Here is a tiny trained network, its code and every weight. The questions are about switching its units off for an input and a class, where a switched-off unit gives its printed mean instead of its output.

import numpy as np


def w(rows, s, z=0):
    codes = np.array(rows[::2]) - 128.0
    scale = np.full(codes.shape[1], s)
    scale[-1] = z or s
    return codes * scale


def f(y):
    return np.maximum(y, 0)


def log_softmax(a):
    a = a - a.max(-1, keepdims=True)
    return a - np.log(np.exp(a).sum(-1, keepdims=True))


def net(x, mask):
    res = np.array(x, float).reshape(1, 3) / 4 @ E
    y = f(res @ A[0][:, :-1].T + A[0][:, -1])
    res = res + np.where(mask, y, B[0][:, -1]) @ B[0][:, :-1]
    return log_softmax(res[-1] @ U[:, :-1].T + U[:, -1])


A, B = {}, {}
E = w([
[82,122,139,122,128,151,163,255,186,46,112,148],'x0',
[196,64,120,106,117,93,21,120,123,14,195,115],'x1',
[201,148,121,131,131,174,236,84,62,58,141,206],'x2',
],0.0091)
A[0] = w([
[131,132,132,120,130,140,157,96,106,104,137,123,171],'n1',
[139,127,122,125,131,124,88,130,120,89,131,132,77],'n2',
[107,137,134,133,125,135,46,167,145,193,124,114,122],'n3',
[153,131,121,133,123,133,102,5,108,183,141,126,117],'n4',
[137,133,154,137,138,127,149,119,112,113,136,133,102],'n5',
[143,137,128,133,118,143,169,100,120,95,128,134,72],'n6',
[104,130,131,126,118,140,186,129,144,211,122,132,79],'n7',
[135,120,116,135,114,133,124,90,142,141,124,121,105],'n8',
[110,133,128,128,130,130,163,248,154,80,121,138,61],'n9',
[98,126,123,139,129,118,59,172,150,178,120,116,58],'n10',
[140,121,137,134,121,134,85,92,117,70,128,116,106],'n11',
[117,123,140,147,132,118,172,127,121,164,129,132,127],'n12',
[162,135,118,131,118,125,175,109,124,93,121,146,120],'n13',
[140,127,128,134,133,112,110,118,130,99,139,129,159],'n14',
[147,111,118,136,122,133,108,136,123,120,124,125,78],'n15',
[146,139,121,120,121,120,97,118,138,97,158,127,67],'n16',
[140,136,130,138,132,121,117,76,125,151,135,120,80],'n17',
[145,126,129,129,137,126,73,116,118,96,125,134,123],'n18',
[163,134,130,136,130,125,193,76,111,95,121,140,114],'n19',
[141,128,124,139,125,130,77,102,130,71,134,130,102],'n20',
[113,144,108,136,136,127,181,132,120,180,127,128,104],'n21',
[139,115,120,116,145,125,166,122,114,107,123,136,90],'n22',
[116,140,131,132,126,129,168,145,131,158,122,124,61],'n23',
[146,127,146,122,131,116,105,85,108,160,110,139,97],'n24',
[114,126,131,129,120,133,155,199,134,91,128,131,151],'n25',
[113,130,129,125,131,135,146,127,123,148,118,131,246],'n26',
[135,132,124,141,128,139,173,103,106,99,130,142,81],'n27',
[140,126,124,136,126,132,125,127,130,122,128,123,240],'n28',
[122,134,129,126,123,115,119,134,140,135,132,129,218],'n29',
[120,128,126,122,133,115,92,116,125,161,121,111,121],'n30',
[135,128,128,111,133,125,120,94,114,164,118,136,108],'n31',
],0.019,0.011)
B[0] = w([
[131,113,118,137,116,116,125,135,149,176,171,135,197],'n1',
[133,128,145,101,130,129,150,123,119,129,55,126,170],'n2',
[85,92,117,80,131,135,139,132,138,184,196,143,209],'n3',
[68,151,122,235,132,134,130,142,117,52,117,85,249],'n4',
[107,120,130,100,126,128,128,131,134,134,143,132,157],'n5',
[82,113,137,69,119,131,135,118,140,128,159,127,179],'n6',
[156,117,154,46,128,135,137,125,112,81,32,125,191],'n7',
[103,134,132,142,133,124,128,131,118,104,130,128,150],'n8',
[55,140,140,202,142,130,122,123,103,39,115,91,229],'n9',
[59,91,136,42,113,130,167,114,130,137,175,138,190],'n10',
[152,127,138,89,135,131,127,137,117,130,60,131,198],'n11',
[164,120,133,94,131,123,125,130,124,126,87,120,168],'n12',
[98,102,120,86,129,136,122,127,146,160,178,119,205],'n13',
[166,138,122,122,128,128,127,126,133,146,93,130,184],'n14',
[130,120,142,88,134,129,128,119,106,110,115,132,142],'n15',
[137,135,146,67,123,139,142,122,106,100,80,128,168],'n16',
[91,119,148,139,132,137,118,130,116,75,124,108,166],'n17',
[170,117,124,106,130,129,143,133,140,124,75,125,189],'n18',
[83,101,118,95,132,129,141,122,146,173,183,148,225],'n19',
[161,130,139,79,128,128,124,129,114,118,69,130,198],'n20',
[157,121,141,73,128,133,126,131,122,116,50,124,180],'n21',
[92,111,134,107,123,114,145,130,114,145,149,146,166],'n22',
[124,110,153,58,128,132,131,122,102,93,70,119,154],'n23',
[101,111,145,168,136,128,139,127,130,74,127,125,171],'n24',
[106,137,117,212,127,129,127,124,125,97,129,98,211],'n25',
[250,157,85,207,126,110,95,134,151,193,143,149,197],'n26',
[81,107,136,75,121,130,148,131,124,144,157,131,186],'n27',
[202,145,97,220,131,115,101,140,163,202,153,130,201],'n28',
[195,133,96,191,127,122,111,121,150,182,166,142,178],'n29',
[89,123,126,129,122,128,143,126,145,143,168,139,168],'n30',
[104,140,128,154,136,125,120,126,105,99,121,119,163],'n31',
],0.025,0.018)
U = w([
[62,120,124,213,153,129,109,131,107,40,122,64,126],'0',
[53,51,108,35,101,126,164,109,176,210,195,139,100],'1',
[224,102,154,34,133,128,119,129,105,121,2,112,86],'2',
[249,148,58,200,119,76,51,136,187,215,148,140,254],'3',
[123,161,162,104,128,115,79,115,83,123,146,149,96],'4',
[150,171,132,111,100,136,99,90,128,95,154,155,104],'5',
],0.009,0.0077)

Each question gives the input, the list of numbers given to net, and the class t.
The units are the neurons (one row each of A and B). Each row of codes is followed by its name. A weight is (code - 128) times the scale printed after its matrix; where a second scale follows, it is the last column's (A, B and U).
mask holds one flag per neuron, in row order. A switched-off neuron (its flag False) gives its mean, the last column of its row in B, instead of its output. The means were averaged over made-up inputs and are rounded, as every weight is.
A unit's drop is (log p(t) with every unit on - log p(t) with that unit switched off) / (log p(t) with every unit on - log p(t) with every unit switched off).
most important unit: the unit with the biggest drop
k most important neurons: the k neurons with the biggest drops, biggest first
drop when u is switched off: that unit's drop, to one decimal
input [3,-3,-4], class 1: most important unit -> n4
input [4,-1,-5], class 1: 2 most important neurons -> n4, n3
input [4,-3,-5], class 1: 3 most important neurons -> n4, n3, n10
input [-5,-8,-7], class 2: 2 most important neurons -> n7, n21
input [-1,-5,4], class 2: 3 most important neurons -> n7, n21, n3
input [0,-8,-6], class 2: 2 most important neurons -> n7, n21
input [-8,-8,8], class 0: 4 most important neurons -> n4, n3, n31, n24
input [-7,-7,3], class 0: 4 most important neurons -> n4, n24, n31, n20
input [-4,6,-7], class 1: 2 most important neurons -> n3, n10
input [-7,8,0], class 2: 4 most important neurons -> n11, n20, n9, n18
input [3,3,-1], class 3: 2 most important neurons -> n4, n7
input [7,1,8], class 1: 2 most important neurons -> n4, n13
input [-3,3,-8], class 1: drop when n14 is switched off -> 0.0
input [-1,6,5], class 2: drop when n3 is switched off -> 0.5
input [-2,2,-3], class 3: most important unit -> n19
input [-6,-3,-5], class 0: drop when n4 is switched off -> 7.6
